Below is a small trained network, with its code and all its weights. Each question gives an input and a target symbol and asks what happens when units are switched off, that is, made to give their printed mean instead of their output.

import numpy as np


def w(rows, s, z=0):
    codes = np.array(rows[::2]) - 128.0
    scale = np.full(codes.shape[1], s)
    scale[-1] = z or s
    return codes * scale


def norm(h):
    return h / np.sqrt((h * h).mean(-1, keepdims=True) + 1e-5)


def f(y):
    return y / 2 * (1 + np.tanh(0.7978845608 * (y + 0.044715 * y**3)))


def softmax(a):
    e = np.exp(a - a.max(-1, keepdims=True))
    return e / e.sum(-1, keepdims=True)


def log_softmax(a):
    a = a - a.max(-1, keepdims=True)
    return a - np.log(np.exp(a).sum(-1, keepdims=True))


def net(x, mask):
    ids = ['Σαβγδεζηπτφψ'.index(c) for c in x.split()]
    T = len(ids)
    res = E[ids] + P[:T]
    u = 0
    for l in range(3):
        q, k, v = (norm(res) @ M[l].T for M in (Q, K, V))
        z = softmax(np.where(np.tri(T) > 0, q @ k.T / 4**0.5, -1e9)) @ v
        res = res + np.where(mask[u], z, O[l][:, -1]) @ O[l][:, :-1]
        u += 1
        y = f(norm(res) @ A[l][:, :-1].T + A[l][:, -1])
        res = res + np.where(mask[u : u + 8], y, B[l][:, -1]) @ B[l][:, :-1]
        u += 8
    return log_softmax(norm(res)[-1] @ U[:, :-1].T + U[:, -1])


Q, K, V, O, A, B = {}, {}, {}, {}, {}, {}
E = w([
[107,162,121,120,182,98,124,130],'Σ',
[116,153,105,129,115,140,130,115],'α',
[151,156,134,144,150,133,89,81],'β',
[128,115,181,116,95,151,136,100],'γ',
[210,155,16,91,136,197,254,156],'δ',
[129,134,129,122,127,149,142,125],'ε',
[136,144,131,104,138,150,133,109],'ζ',
[150,118,147,133,146,152,148,112],'η',
[132,147,116,138,99,147,125,106],'π',
[133,133,132,194,135,119,106,112],'τ',
[103,126,138,167,126,108,147,149],'φ',
[130,148,115,128,103,148,128,103],'ψ',
],0.0098)
P = w([
[131,49,47,118,140,150,140,118],'0',
[62,112,99,159,150,199,158,77],'1',
[131,100,88,136,118,107,179,84],'2',
[165,41,67,94,110,124,93,174],'3',
[103,124,120,129,140,193,107,174],'4',
[139,157,122,135,114,110,170,118],'5',
[187,103,101,108,105,81,129,166],'6',
[150,125,130,108,129,157,66,237],'7',
[129,203,161,140,126,128,150,158],'8',
[207,160,132,113,95,56,154,171],'9',
[206,128,133,97,126,124,70,253],'10',
[150,211,176,131,148,158,143,214],'11',
],0.0061)
Q[0] = w([
[21,45,189,164,158,2,84,3],'0.h0',
[111,18,86,70,118,95,39,132],'0.h0',
[23,131,137,126,159,200,114,92],'0.h0',
[127,124,92,93,83,73,173,52],'0.h0',
],0.0082)
K[0] = w([
[111,43,14,91,137,211,167,101],'0.h0',
[1,130,120,168,178,227,163,62],'0.h0',
[149,75,71,151,119,57,199,42],'0.h0',
[93,23,107,134,178,130,38,154],'0.h0',
],0.0071)
V[0] = w([
[186,143,161,57,148,169,94,54],'0.h0',
[126,96,137,79,254,134,176,146],'0.h0',
[146,76,202,118,107,147,193,160],'0.h0',
[213,79,150,233,179,151,126,117],'0.h0',
],0.0063)
O[0] = w([
[186,172,105,34,108,168,67,61,190],'0.h0',
[75,253,138,103,131,172,86,229,111],'0.h0',
[41,119,33,106,10,91,116,137,178],'0.h0',
[206,153,118,181,31,141,59,174,250],'0.h0',
],0.006,0.0027)
A[0] = w([
[101,184,88,2,236,155,125,202,93],'0.n0',
[127,200,89,138,116,23,161,72,121],'0.n1',
[143,90,115,112,127,164,100,58,194],'0.n2',
[211,121,4,101,113,214,155,218,147],'0.n3',
[96,86,232,119,75,181,83,171,97],'0.n4',
[54,139,149,165,137,141,107,154,173],'0.n5',
[143,149,159,101,143,123,198,115,206],'0.n6',
[158,158,141,110,68,107,154,180,252],'0.n7',
],0.0036,0.0026)
B[0] = w([
[136,112,162,113,94,78,78,64,149],'0.n0',
[176,16,88,105,190,136,24,191,135],'0.n1',
[95,133,129,190,55,155,22,87,172],'0.n2',
[41,235,118,191,173,25,154,60,255],'0.n3',
[172,138,163,73,120,8,173,138,140],'0.n4',
[192,123,170,113,59,85,103,114,129],'0.n5',
[96,90,134,98,156,45,3,153,159],'0.n6',
[49,149,184,115,144,77,31,130,230],'0.n7',
],0.0036,0.0039)
Q[1] = w([
[212,121,148,102,122,38,90,137],'1.h0',
[92,144,216,140,83,41,2,116],'1.h0',
[155,145,132,131,80,75,124,123],'1.h0',
[177,162,131,100,69,80,95,116],'1.h0',
],0.005)
K[1] = w([
[138,134,76,120,161,165,135,229],'1.h0',
[112,206,80,137,134,253,226,136],'1.h0',
[160,131,83,108,101,125,153,140],'1.h0',
[195,78,87,72,92,182,192,198],'1.h0',
],0.0049)
V[1] = w([
[144,107,41,127,147,164,135,125],'1.h0',
[218,188,75,69,106,88,226,121],'1.h0',
[39,95,241,183,103,201,1,82],'1.h0',
[190,111,137,59,107,161,209,119],'1.h0',
],0.0042)
O[1] = w([
[131,186,159,153,140,122,174,108,251],'1.h0',
[133,131,122,123,137,210,191,168,239],'1.h0',
[120,101,94,127,145,3,75,100,91],'1.h0',
[101,156,116,130,98,192,111,154,18],'1.h0',
],0.0081,0.0013)
A[1] = w([
[131,142,129,117,111,205,125,250,4],'1.n0',
[125,122,248,62,42,219,194,166,188],'1.n1',
[197,206,233,201,208,116,125,157,83],'1.n2',
[90,162,114,193,74,166,126,156,116],'1.n3',
[183,104,148,147,159,121,220,149,161],'1.n4',
[165,117,117,163,101,219,67,124,112],'1.n5',
[176,94,205,159,114,165,115,146,129],'1.n6',
[41,14,105,164,88,95,234,254,118],'1.n7',
],0.0055,0.002)
B[1] = w([
[126,187,170,141,176,81,255,125,172],'1.n0',
[76,128,36,72,124,58,126,69,255],'1.n1',
[182,89,56,107,121,177,162,213,207],'1.n2',
[192,47,118,157,148,62,149,138,172],'1.n3',
[91,110,100,138,175,86,81,141,158],'1.n4',
[210,142,134,136,113,120,152,139,163],'1.n5',
[133,100,32,53,50,66,164,118,161],'1.n6',
[54,203,208,223,39,175,158,26,140],'1.n7',
],0.0052,0.0046)
Q[2] = w([
[161,211,1,15,76,5,206,96],'2.h0',
[148,142,126,153,121,46,185,158],'2.h0',
[91,141,50,164,75,63,220,181],'2.h0',
[152,254,68,79,41,31,117,102],'2.h0',
],0.0045)
K[2] = w([
[122,91,152,42,4,70,145,168],'2.h0',
[75,193,142,111,80,81,185,106],'2.h0',
[78,92,229,147,52,70,170,144],'2.h0',
[124,96,86,71,6,65,174,204],'2.h0',
],0.0048)
V[2] = w([
[138,179,1,197,201,171,67,114],'2.h0',
[177,93,144,53,91,152,188,140],'2.h0',
[167,114,145,104,119,60,115,155],'2.h0',
[83,122,144,183,120,175,106,172],'2.h0',
],0.004)
O[2] = w([
[160,87,221,1,66,43,242,167,194],'2.h0',
[136,93,25,129,114,112,78,144,108],'2.h0',
[51,120,91,133,93,222,155,155,187],'2.h0',
[124,193,149,149,76,110,109,100,7],'2.h0',
],0.0045,0.002)
A[2] = w([
[124,111,17,149,91,134,93,107,208],'2.n0',
[131,121,151,144,108,86,26,130,158],'2.n1',
[172,103,157,114,90,163,75,154,119],'2.n2',
[54,150,137,87,233,165,120,255,110],'2.n3',
[100,169,128,168,100,149,178,189,91],'2.n4',
[167,159,108,56,160,135,124,154,141],'2.n5',
[96,92,84,137,116,76,160,28,249],'2.n6',
[209,134,86,18,142,124,96,116,66],'2.n7',
],0.0063,0.002)
B[2] = w([
[106,90,93,58,55,109,126,204,249],'2.n0',
[112,182,144,103,170,158,246,140,177],'2.n1',
[187,179,112,254,164,150,194,139,132],'2.n2',
[72,23,154,159,67,199,92,213,160],'2.n3',
[92,53,156,168,104,109,107,58,158],'2.n4',
[111,134,131,134,104,195,70,156,190],'2.n5',
[115,40,66,134,148,208,75,144,253],'2.n6',
[96,124,106,219,143,205,59,89,214],'2.n7',
],0.0055,0.0049)
U = w([
[89,105,206,138,150,191,88,246,148],'Σ',
[154,68,181,73,220,121,144,116,253],'α',
[245,187,132,167,123,225,71,102,97],'β',
[73,89,42,89,49,126,57,98,186],'γ',
[113,155,105,109,165,199,247,118,106],'δ',
[73,159,153,60,190,48,151,124,179],'ε',
[113,211,166,73,173,154,65,80,134],'ζ',
[142,254,157,79,72,56,104,182,97],'η',
[170,51,142,131,155,130,117,67,14],'π',
[237,68,129,181,80,69,175,197,70],'τ',
[55,111,157,236,107,112,141,99,114],'φ',
[152,85,150,127,169,142,112,64,69],'ψ',
],0.0066,0.0017)

Each question gives the input, a string of symbols that net reads in full, and the target symbol t.
The units are the heads (4 rows each of Q, K, V and O) and the neurons (one row each of A and B). Each row of codes is followed by its name. A weight is (code - 128) times the scale printed after its matrix; where a second scale follows, it is the last column's (O, A, B and U).
mask holds one flag per unit, layer by layer, with each layer's heads first. A switched-off unit (its flag False) gives its mean, the last column of its rows in O or B, instead of its output. The means were averaged over made-up inputs and are rounded, as every weight is.
A unit's drop is (log p(t) with every unit on - log p(t) with that unit switched off) / (log p(t) with every unit on - log p(t) with every unit switched off).
The circuit of an input: a set's keep is (log p(t) with only the set's units on - log p(t) with every unit switched off) / (log p(t) with every unit on - log p(t) with every unit switched off). Starting from the 12 units with the biggest drops (on a tie, the unit counted first), units are removed one at a time, each time the one whose removal leaves the highest keep (on an exact tie, the one counted first), for as long as the keep stays at least 0.8.
circuit, biggest first: the units of the circuit, biggest drop first
top k neurons: the k neurons with the biggest drops, biggest first
k most important neurons of layer l: the k neurons of layer l with the biggest drops, biggest first
input α δ δ τ Σ δ γ Σ Σ ψ, target Σ: circuit, biggest first : [0.h0 2.n3]
input η δ γ δ γ Σ τ δ β Σ δ β, target Σ: 2 most important neurons of layer 2 : [2.n3 2.n5]
input γ δ φ ε η, target φ: circuit, biggest first : [0.h0 1.n7]
input ε φ α α, target φ: circuit, biggest first : [0.h0 1.n7]
input β τ τ, target β: circuit, biggest first : [0.h0]
input γ β δ φ δ α ε, target δ: 2 most important neurons of layer 1 : [1.n0 1.n1]
input γ π δ ζ γ γ η α η π γ η, target γ: top 3 neurons : [1.n6 0.n3 1.n3]
input δ γ γ δ γ Σ γ φ α ε, target φ: circuit, biggest first : [0.h0 1.n7]
input γ τ τ β γ ε β γ, target ε: top 2 neurons : [2.n1 1.n2]
input γ π β γ β γ φ Σ β β ε, target β: circuit, biggest first : [0.h0 2.n7]
input φ ε δ Σ α τ γ γ α Σ π, target Σ: circuit, biggest first : [0.h0 1.n1]
input Σ ε δ γ γ α φ ε, target φ: circuit, biggest first : [1.n7 0.h0]
input γ τ ε ψ δ τ ζ ζ η γ Σ, target Σ: top 3 neurons : [2.n3 0.n3 1.n0]
input ε β π γ, target β: circuit, biggest first : [0.h0 2.n2]
input δ γ γ α γ γ τ τ η, target τ: circuit, biggest first : [0.h0]
input Σ δ γ α ψ γ γ η Σ, target Σ: top 4 neurons : [1.n1 0.n1 2.n3 1.n6]
input β η η π β τ γ τ ε η δ γ, target γ: top 3 neurons : [1.n1 0.n3 1.n3]
input ε π ε γ γ ε τ ζ, target ε: top 2 neurons : [2.n1 1.n1]
input τ γ γ, target τ: top 2 neurons : [1.n1 2.n1]
input τ Σ γ ζ γ τ δ γ γ ψ τ, target τ: top 2 neurons : [1.n1 2.n2]
input τ β δ α τ ζ, target τ: top neuron : [1.n2]
input α δ η γ γ δ η β η γ δ, target γ: top 2 neurons : [0.n3 2.n0]
input δ γ γ τ γ δ δ δ τ, target δ: top 2 neurons : [1.n0 1.n1]
input β η η ζ τ Σ φ γ γ, target φ: top 2 neurons : [1.n7 2.n0]
input γ γ ζ Σ γ γ α φ γ η β δ, target β: top 2 neurons : [1.n1 1.n6]
input γ δ τ η, target τ: 2 most important neurons of layer 0 : [0.n0 0.n3]
input τ Σ γ τ, target Σ: circuit, biggest first : [0.h0]
input ε φ γ, target ε: top 2 neurons : [2.n1 1.n1]
